Table B holds the same points as the rows below and some others, measured another way and shuffled. Each row below is followed by which row of B it is.
B:
0: [-473  -48 -150   25 -360   27  -42 -114  209  155  302  -83   31   87
  355  103 -237  -60  113  -86  112   86  271  127 -143 -370  -97  -83
  228   41 -639  126 -296 -344 -246   37   57 -419  118 -151  -14]
1: [ -85  189  383  234  -74   72 -126  -31  317  -37 -278  204  283   70
 -139  -74  101  244  101  -96  217  153  112 -469  314 -156  -87 -455
 -250  210 -243   16  329 -377  147   -6  376  159  142 -206  300]
2: [ 285   50  254 -144 -191  128  197  318   52 -188  -91  150  -51  -47
 -261  -44 -128   28  156  240  -77 -224  -75 -154  206   -5  -40   67
 -210 -126  225  -15  226  221  199 -234 -125  198  -94  337  292]
3: [-195   31  127 -153 -381 -125  146   14  711    2  137  120  328  252
 -155  -86 -182   37  -44   36  -30  -92   19   52  277 -221  194  -88
  186   96 -305  182 -149   13   18  115  155 -130 -102  162  214]
4: [ -90  110  -28  245   -2  298   83  223 -178  161  -50 -151   75  -23
  319  -85   76 -108  140  194  238  109  -99   76  -71 -200   30  -78
   73   26  -91   63 -113 -189  253 -191 -164 -163 -119  -55  336]
5: [-130  -96 -269 -142 -119   81  137  338  -21  132  175 -149  -16  119
  256  -70 -190 -343 -114  277    4 -161 -368  447 -107   69  222  302
  401 -115  105   99 -382  187  175 -145 -241 -283 -202  340  172]
6: [-169   59   -3  156  140   75 -140  210   77  121 -222   22  230  140
  138 -173   86 -126 -193   80  224   71 -408    5  143  196  198 -107
  178  135   84   47  -29 -152  332  -55  186  -37  -26   24  285]
7: [-171   -2  201  -10 -163  -63 -182  106  417    5  -37  108  251  306
 -126   54  -39  -49 -164  -81  138  -20 -109 -116  140  -33   51 -232
  104  134  -94   52   94 -152  138  105  379  -18   49   -2  128]
8: [ -12  -12  -63   35   53  200 -133  135 -510  -72 -178  100 -368 -313
  216   -1 -179   -7  164   87   52  -23  -48 -194  -29  249 -271  107
 -211 -147   39 -124  174 -140  -36 -357  -67   67  269   66   59]
9: [-377 -256 -156 -359 -345 -258 -183  128  485   35  330   27   86  403
    9  164 -374 -310 -363  -79  -61 -231 -207  315  -57  102  141  150
  486  -19 -131   93 -291   69 -108  168  271 -314   60  261 -167]
10: [ -69  175  377  239  -54  113 -218  -97   77 -116 -321  264   64 -105
  -91   -3   39  310  209 -148  198  165  243 -613  261  -92 -288 -437
 -421  151 -277  -62  458 -451   10  -98  376  217  316 -268  197]
11: [ 113   66  239 -206 -312  -16  221   89  358 -192  -39  252   50  -46
 -283 -107 -228  164  154  136 -140 -189   66 -190  357  -47   -1   24
 -188  -49  -55   53  141  145    8 -130  -10  145   -9  291  246]
12: [ -54  -57  231 -179 -230 -102 -210   23  212 -216  -69  298  -87   31
 -238  120 -258  100   -1 -122  -48 -142   86 -344  191  132 -217  -94
 -198  -19  -81  -68  320  -95 -121  -47  336  154  296  100  -40]
13: [   5  194  327  113 -238  126  106  -75  225 -109 -152  216   96 -145
 -119  -85  -54  325  335    8   67   71  319 -438  308 -267 -179 -281
 -369   73 -339   38  269 -246  -25 -133   96  138  122  -82  299]
14: [  -9 -204 -213 -232 -184  122    5  356 -359  -29  215  -90 -372  -32
  199  176 -333 -330   18  189  -68 -254 -147  252 -279  111 -131  355
  147 -276  165  -50 -134  169  -22 -261 -247 -176   23  337  -54]
15: [-119 -195 -140 -432 -213 -172 -125   26  -20 -219   47  306 -377 -173
  -36   33 -534  -17  -58   -6 -251 -283  -61  -68  134  455 -157  348
  -47 -201  -10  -74   51  131 -311 -193   85   35  355  380 -181]
16: [-253  -12 -122  -70 -322   79   42 -177 -118  -49  141  109 -303 -317
  282   38 -375  154  357  -30  -58   11  407 -126   -8 -168 -322   79
 -153 -116 -557   10  -54 -252 -416 -220 -110 -177  310  -28  -33]
17: [-197  -28   10  -18   13  -45 -222   84  101   -6 -159  159   44   71
   45  -63 -108  -40 -176  -36   88  -14 -235 -114  161  281   27  -46
   69   63  -15  -13   68 -145   71  -59  283   12  187   63   86]
18: [-417  -80 -100   -2 -334    5 -124  -31  201  131  287  -79   34  172
  280  178 -218 -126   31 -111  130   41  193  122 -183 -315 -108 -104
  234   39 -499   89 -224 -308 -180   63  133 -370  115 -123  -62]
19: [  87   48  263 -185 -337  -10  146   80  353 -188   -2  233   38    1
 -281  -24 -215  147  152   82 -102 -176  126 -222  284 -107  -67  -33
 -194  -46  -95   39  181   83  -15  -94   54  133   24  231  191]
20: [-195  -19  -44 -151 -365   18   38 -207  -22 -140  119  207 -320 -328
  133   44 -426  217  355  -52 -125  -49  440 -222   83 -113 -346   77
 -246 -131 -520   -2   49 -197 -457 -214  -51  -75  358   30  -55]
21: [-479  -25 -223   19 -266   13  -39 -159  140  145  207  -28  -13  -32
  406   -2 -258   -6  114  -64   81  105  204  112  -62 -218  -72  -17
  198   40 -622  114 -302 -341 -264  -25   34 -384  175 -121    2]
22: [  86  103  304  -92  -65  -51  -60  -13  219 -251 -353  437    3 -162
 -311 -162 -146  299   70  -11  -65  -89  -24 -513  505  285  -96 -107
 -386   32   23  -59  422  -44   14 -161  274  364  258  158  208]
23: [  81   76  370  -67 -164  -24  -67   86  318 -197 -207  306   97   45
 -336  -24  -96  180   40  -17    4  -95   14 -403  350   62  -89 -188
 -262   49    9  -26  365  -50   86  -59  292  252  136  108  194]
24: [  21   77  252 -125  -76 -106  -34   34  380 -191 -292  383  138  -25
 -308 -196 -129  210  -52   23  -55 -105 -151 -356  515  279   55  -82
 -202   65   49    1  276   16   86  -82  286  279  147  210  232]
25: [ 117  247  230  299  155  295   -9   37 -332 -100 -484  228  -96 -397
   62 -221   81  307  336  103  166  152   54 -541  301  105 -230 -209
 -516   33  -36  -89  421 -293  148 -369   11  303  219 -104  383]
26: [ -77  214  246  409   10  283  -12  174   75  146 -191  -87  324  127
  126  -76  260   24  123   71  365  220  -30 -175   70 -335   19 -405
  -41  191 -154   76  107 -361  376  -60  107  -32 -116 -242  432]
27: [ 131   98  154  101 -120  278  129  187 -237  -69  -98   38 -136 -192
   55  -13  -56   61  317  176   70  -23  112 -201   37 -169 -196  -45
 -257  -92  -27  -26  182  -78  100 -293 -169   75   10   50  276]
28: [   6 -165 -222 -289 -278  119  150  271 -289  -58  263  -51 -395 -136
  187  112 -414 -234  140  233 -151 -275  -29  249 -199   30 -131  420
   92 -311   43  -17 -179  221 -119 -300 -361 -189   16  387  -19]
29: [-402 -212 -204 -246 -374 -138  -79  104  361  107  400  -84   50  327
  172  165 -342 -300 -202  -28   -4 -148  -72  374 -167 -110   94  129
  482  -26 -275  122 -385  -13 -129  118  106 -419    5  166 -116]
30: [-226   89  -37  317  141  235 -185  128 -252  162 -189  -63   44  -28
  365  -61  101  -72   39   31  311  199 -139  -85  -53   -1  -56 -180
   36   97 -124   -4   12 -380  200 -155   90 -109   94 -189  227]
31: [ -82  228  156  502  328  309 -172  226 -186  172 -454  -39  271   30
  230 -203  358  -12  -14   92  443  279 -333 -227  121   39   72 -369
  -56  216   77   -1  182 -402  511 -149  180   77  -24 -248  469]
32: [-210 -177  -58 -430 -530 -182   63  -28  396 -125  360  152 -138   75
  -70  139 -519  -37   31  -23 -223 -272  201   95   47  -83  -90  202
  125 -139 -330   78 -158  100 -355   -5   39 -199  138  294 -142]
33: [  56   47  180 -195 -343   -1  218   65  336 -154   22  206   32  -45
 -201  -83 -240  139  168  129 -126 -176  101 -129  287 -110   -9   34
 -135  -54 -131   69   64  116  -39 -121  -40   61   -9  265  218]
34: [-264 -170 -347 -194 -103   -3  -29  226  -88   96  176  -72 -140   50
  323  -19 -302 -322 -163  145  -20 -157 -311  378 -129  219  115  334
  380 -125    5   50 -348   89   -7 -134 -119 -299   10  290   -5]
35: [ -56  251  231  474  240  288 -134  149 -100  118 -441   26  266  -10
  160 -195  317   93   68   52  394  281 -185 -330  191  -27   14 -406
 -148  223  -13    2  244 -419  429 -144  203  117   21 -259  463]
36: [-234  -57 -213  178  142  214 -262  173 -512  125 -100  -89 -227 -110
  468   47  -67 -210   -3   32  226   92 -189   21 -225  192 -155   38
   85  -46  -24  -71  -36 -290   65 -242   10 -159  205  -83   37]
37: [-162 -112 -172  -79 -180  102   39  329   12  137  229 -188   12  212
  225   74 -146 -354 -102  167   88 -117 -235  367 -216  -92  117  151
  375  -76   21   80 -300   63  159  -71 -124 -305 -165  200  104]
38: [  34  -86  -26  -80   34  109 -170  264 -347  -97 -137  110 -280 -112
   64   43 -183 -134  -32   94   20 -133 -223 -105  -26  341 -158  144
  -88 -143  243 -117  179   14   77 -274   30   82  187  199   35]
39: [ -15  -46   22 -358 -401  -90  213   -3  285 -190  123  253 -131 -136
 -141  -68 -431  120  165  107 -251 -254  139  -55  260   12  -62  218
  -91 -150 -192   59  -21  175 -234 -155  -90    5   98  363   72]
40: [-204  187  252  262 -143  103   -6   -7  411  104 -108   37  389  170
   26  -92  125  132   85  -32  263  188   86 -200  213 -343   60 -416
   -8  235 -357  119   48 -360  187   64  245  -63  -38 -213  348]
41: [ -83   87  196  -31  -43  -87  -62   38  426  -66 -263  271  245   78
 -184 -212  -50  132 -118   12   48  -28 -200 -241  436  206  140 -144
  -50  139  -23   51  152  -69  155  -11  312  157   87  117  260]
42: [-241  -74 -115 -215 -401  -30   79  -90  125  -55  242   98 -193 -130
  149   51 -419   44  195    5 -126 -115  269   20   15 -135 -167  142
    7 -117 -437   58 -152  -80 -346 -117  -65 -205  192  127  -48]
43: [  38  -26  226 -203 -325  -29   22   99  259 -180   37  208  -43   38
 -241   82 -251   69   91   21  -85 -192  110 -199  172  -48 -135  -21
 -147  -63  -68    1  184   46  -55  -78  116   89  102  200   75]
44: [-486 -189 -321 -335 -341 -257  -35  -55  478   87  314   55   52  186
  194  -34 -443 -176 -231  -31 -116 -150 -118  350   61  103  191  242
  481   -6 -376  156 -460   17 -251  103  115 -389   85  244 -108]
45: [ 268   52  203  -60 -114  210  163  340 -129 -140 -110   78 -104  -83
 -142  -22  -83  -21  170  249  -10 -178 -101 -136  106    9  -77   66
 -204 -138  258  -37  209  162  230 -285 -166  172  -85  274  292]
46: [  19  102  194  109  -66  127   69  313  265   65  -96  -22  317  251
  -75  -94  111 -114  -80  169  180  -29 -268   17  145 -104  201 -162
  116  102  128   91   10    3  412  -28   79   -3 -228  105  387]
47: [-378  -44 -146   25  -79   -4 -216  -73  -18   61  -10   85  -78  -56
  293   -3 -208  -14  -10 -102  102   72   12  -59   11  101 -110  -30
   79   37 -332    6  -69 -311 -157  -81  188 -173  284  -83  -21]
48: [ 214  247  300  304  201  329  -53  106 -450 -160 -547  249 -157 -415
   -5 -178  112  300  345  110  175  133   23 -622  284  151 -292 -219
 -600    0   92 -144  547 -273  197 -413   24  393  240  -95  380]
49: [-170 -143 -170  -83   17   27 -210  278 -159   55   -2  -22 -111  110
  201   48 -162 -304 -222   72   82 -105 -368  167 -114  299   25  156
  243  -61  167  -28  -90   -6  128 -122   82 -130   76  184    4]
50: [-334  -62  -81 -162 -371 -112   93   30  540  102  275  -17  231  263
   87  -30 -238 -117  -87   36   -7  -83  -28  256   72 -208  192   31
  363   55 -353  189 -346  -21  -41  106   65 -325  -97  143  105]
51: [-469 -153 -309 -253 -373 -157   29  -46  371  121  363  -20   33  146
  271   -1 -399 -173 -107   -2  -67 -104   -4  361  -38  -79  125  203
  442  -29 -447  163 -473  -43 -248   61   14 -435   43  175  -65]
52: [-184  103  111    8   -7  -99  -74  -28  414  -16 -264  269  265   56
  -83 -258  -57  144 -130  -13   64   31 -210 -211  442  224  168 -145
    0  172 -122   66   74 -145  118   -3  313   97  109   63  264]
53: [-289 -156  -55 -225 -356 -115  -82   91  345   20  271   18   34  250
   36  149 -307 -179 -125  -39  -19 -143   -1  160  -62  -96    5   47
  267  -23 -234   79 -180  -31 -113   75  160 -252   60  144  -64]
54: [  81  113  369   25  -33    5 -134   84  219 -177 -334  321  119    0
 -302  -81  -11  199    9  -16   68  -40  -76 -469  388  173  -73 -238
 -301   90   76  -56  423 -114  164  -95  342  315  174   56  241]
55: [  17  -84 -219 -214  -55   90  131  279 -231  -38    2   44 -246 -164
  165 -129 -278 -181    7  282 -104 -216 -303  196   33  303   67  394
  106 -205  195    2 -154  233   58 -312 -277  -58  -20  416  140]
56: [-257  214  378  316 -215   79 -103 -145  491   53 -112  110  405  167
  -41   -3  125  258  164 -176  295  250  317 -403  228 -469  -96 -590
 -157  289 -548  100  193 -535   65  121  407  -24  104 -381  286]
57: [-158   27   79  -58 -231  -30   72  126  449   44   58   44  263  221
  -41  -77  -96  -51  -72   75   59  -57 -112   70  170 -129  172  -72
  191   82 -150  132 -121  -18  136   38  108 -114 -107  128  229]
58: [-240 -219 -299 -170   20  -34 -212  323 -119   95   79  -68 -103  182
  260   47 -223 -427 -346   89   52 -160 -497  341 -167  380  130  274
  428  -84  208   -4 -242   74  125  -88   62 -228   39  270  -47]
59: [-313  -38 -281  141  -73  219  -16  195 -217  243  171 -249  -33   55
  522   23  -82 -288   29  131  204   79 -119  323 -286 -163   27   74
  334  -27 -215   80 -358 -204   83 -130 -173 -401  -58  -33  124]
60: [ -35  -62 -177 -177  -53   63   51  146 -235  -75  -52  134 -279 -248
  160 -114 -303  -56   61  177 -100 -159 -170   27   87  312  -43  316
  -22 -172   60  -33  -40   98  -56 -304 -165   -6  132  314   87]
61: [ 236   73  220  -77 -196  182  225  288   -9 -135  -55   91  -57  -70
 -163  -36 -108   27  208  242  -34 -170  -12 -130  146  -97  -66   41
 -202 -117  143    3  165  147  181 -245 -168  128 -100  274  307]
62: [-245  225  219  316 -143  143   17 -113  336  103 -128   56  334   37
  105 -132  107  223  199  -46  266  247  211 -270  227 -384  -14 -426
 -102  235 -503  116   55 -459   92   11  194  -74   46 -290  353]
63: [ 162   95  241   30   22  116   -6  250   17 -120 -285  188   54  -21
 -172 -114   11   50   19  133   66  -77 -219 -260  261  170   -1  -76
 -195    4  237  -43  288   22  279 -191  101  240   16  174  310]
64: [-239  101 -160  213  -58  228  153  147   -6  233   47 -187  160   21
  409 -161   28 -131   99  197  214  129 -120  230  -45 -237  155  -26
  246   60 -237  151 -328 -196  199 -123 -189 -300 -173  -32  343]
65: [  95  113  146   32 -160  193  215  207   48  -36  -60   36   45  -63
  -17 -103  -51   36  208  214   48  -59   -8  -75  147 -161    1  -22
 -111  -37  -18   50   48   23  175 -205 -158   28 -118  154  345]
66: [-148  134  171   38  -95  -45   13  -42  444  -26 -215  243  274   33
 -101 -235  -46  190  -17    7   65   36  -73 -233  427   51  129 -180
  -55  158 -196   88   79 -151   95  -12  251   78   72   38  299]
67: [  77    8  128  -52  -84  110  -21  197  -87 -117 -126  143 -119  -84
  -66   -5 -134   10   85  103   11 -107  -71 -184  114  108 -118   23
 -168  -77   93  -57  202    2   86 -216   18  127  102  163  167]
68: [ -62  185   43  286   58  275  128  198  -45  145 -184  -81  200  -18
  224 -209  151  -17  125  206  244  139 -171  -12  106 -145  113 -144
   29   93  -62   90  -64 -187  343 -170 -106  -69 -155  -40  454]
69: [-411  -26 -208   11 -301   59   42  -52  132  166  269 -102   10   28
  379   24 -227  -88  124   10   75   57  166  207 -114 -301  -24   16
  245    5 -531  133 -347 -245 -176  -34  -74 -404   48  -51   53]
70: [  91   36   15  -11  -69  184  208  399   19   52  -21  -79  106   92
   42 -120   -6 -193   -2  311   72 -122 -326  193   51  -23  194  105
  154  -57  222   76 -114  169  367 -180 -208  -58 -272  289  369]
71: [ -14    5  161 -166 -196  -61  -37   16  204 -180 -114  295  -56  -70
 -181  -32 -244  144   62    2  -74 -132   41 -278  287  133 -106  -12
 -188  -27  -81  -21  212  -22  -83 -113  176  147  206  171   92]

[  34 -220 -165  108  111  -78  161   25  -46 -105  -65  -70   85  241
   42  -43 -120  -47   26  -43   -8  -58  -97   90   54  223  168  174
  -98   78   25]
66
[ -25 -207 -265  101 -117 -122  197  174  115  183  -14  -10  204 -224
  -67  171 -127 -141  -99  247  260 -155 -144 -106   65   -3  -51 -173
 -332  250   97]
21
[-125  -98 -167  -50 -125 -111 -185  237  116   65 -278   12  208 -219
 -128  -57 -416  117  212  469  123   11  -24 -138  198 -222  -64 -219
  -77  -86 -240]
62
[ -87   78   48 -303  -79  -28 -315   55  139   -6 -196   -4 -143 -212
  -54  -34 -332  257  237  250  -38  -45  170 -123  120 -385 -204 -166
  233 -228 -231]
36
[  93 -192   10   65  -84   47   63  -29 -152  -97  -28  -77  110   82
  -36 -220  -19   56  -26  -58 -256   96  -10  145   38   75  102   50
   47 -269 -154]
23
[ -95 -159 -176   35 -138 -116  -59  215   86  133 -175   40  187 -207
 -137   15 -268   38  125  410  124   -4  -64 -111  165 -193  -72 -194
 -190  -24 -130]
0
[  98 -157   23  159    7   85  117 -124 -201 -236   21 -127  170  228
   61 -313  116   78    0 -207 -390  136    6  152   15  156  226  206
   96 -341 -316]
15
[  58 -146  111  -14 -161   86 -135  -15 -188 -112 -126  -42   83   26
 -110 -346  -99  198   94   56 -394  223   65  148   98 -102   36  -20
  174 -525 -319]
43
[-118   37  -43 -189   24 -103 -181   57  166   29 -124   34 -165 -102
   -4   98 -228  157  238  210   58 -114  113 -150  119 -318 -157  -51
   75  -41 -129]
68
[ -16   11 -239  -74  164 -137  287  -40  289   49  159  -94 -124  -93
  198  407    1 -155 -114 -121  355 -440  -17 -201  -73   49  -73   53
 -146  540  234]
4
[  86  -35   87  -39   11   80   66 -177  -82 -158   99 -102  -81   92
   90 -130  133   99  -20 -247 -305   -8  104   70  -35  -10   46  141
  186 -245 -177]
2
[ -76 -175 -133   26 -138 -103  -61  185   39  144 -142   66  103 -159
 -146   16 -210   40  116  357   60   17  -49  -64  162 -205  -92 -155
 -172  -73  -87]
18
[ 143 -320   27   96 -186   58  100   12 -247    6  -30  -36   94   66
 -141 -222  -16    4 -119  -24 -274  148  -65  248   39  110   68  -14
  -35 -300    7]
32
[  38  -65  193 -178 -248   99 -258  -12 -116   -7 -120    2  -77 -169
 -155 -257 -126  260  103  136 -364  173  152   75   92 -328 -148 -165
  250 -565 -283]
67
[  30  -28 -121   27   96  -34  230  -98  107  -72  141 -114    1   13
  159  122   99  -64  -76 -180   39 -214    6  -83  -49   68   43  116
  -35  171  -20]
65
[  68   39 -286   57   54  -13  450  -91  272  -96  233 -293  292 -267
  290  220   87 -206 -333 -246  296 -420  -74 -241 -180  280   91  -42
 -116  503  -22]
25
[ -33   11  155 -248   82  -21 -251  -86  -21  -87  -98   58 -406  178
  -10  -51 -121  261  288  -15 -262   21  205   56  105 -303 -117  148
  290 -326 -113]
70
[-151   24 -155 -104  137 -174  -68   70  226   24  -88   43 -132  -18
   56  202 -200   75  251  199  183 -194   54 -200  118 -234  -95   38
  -55  162  -72]
64
[  91 -187  151  -34 -217  101 -130  -17 -225  -59 -104  -21   30    2
 -153 -336  -66  186   38   44 -417  228   63  189   80 -113   -4  -54
  165 -552 -235]
11
[ 114 -196  -98  236  -36   48  301  -84 -120 -121  119 -147  272   77
   73 -154  174  -79 -166 -192 -187   13  -86   80  -27  231  200  111
  -92  -86 -165]
22
[-117   14 -273   -5  172 -178  140   52  281   15   20  -41    3  -57
  146  293 -109  -67   95   87  315 -315  -22 -250   44  -58  -25   56
 -169  396   -1]
26
[ 105  -29 -121   70  178   -2  399 -213   76 -148  274 -180  -39  120
  264  157  253 -135 -206 -432    4 -288   -2  -36 -146  239  120  242
  -22  271   66]
38
[ -60 -208 -387  224  -14 -167  295  194  156  114  -13  -58  371 -155
   17  179 -123 -206  -81  232  356 -194 -211 -165   68  126   76  -91
 -424  400   30]
56
[  51   10  -31   20   96   30  174 -175   38 -171  150 -135   -2   70
  182  -10  162   21  -38 -266 -142 -129   64  -48  -54   51   85  167
   92  -19 -175]
61
[ -13  113  -18 -127    1   46  -57  -84  125 -198  -39 -173  111 -145
  139 -122 -111  163   70  -35 -102  -89  122 -145   -5  -92   16  -27
  237 -146 -400]
8
[ -32  -94   59  -55  162  -86  -71  -81  -72  -45  -10  107 -379  342
   10   29   33  127  258  -75 -225    5  105   96  107 -183  -28  287
   71 -185    1]
58
[  -7 -164   62  -81  -72  -72  -64   14  -56  175   15  156 -331   34
 -138  108   23   71  112   99 -129    4   66   68  110 -310 -193   15
  -48 -182  125]
46
[  28 -230   12   28 -140  -35    7   49 -114  130  -13   87  -82   -1
 -156  -25    3   35   32  119 -157   69   -8  101  101 -168  -83  -31
 -103 -219   26]
17
[   1  -56  -49    5 -251   87 -124   96  -13 -142 -209 -171  474 -298
  -62 -373 -286  181   40  251 -169  140   10  -68   96  -62   73 -246
  128 -379 -556]
20
[ 111  -36  -40   13   42   34  313 -195   47  -60  267 -136  -75  -14
  176  128  267  -90 -215 -344  -66 -223   34  -24 -128   90   15  123
    7  122   45]
28
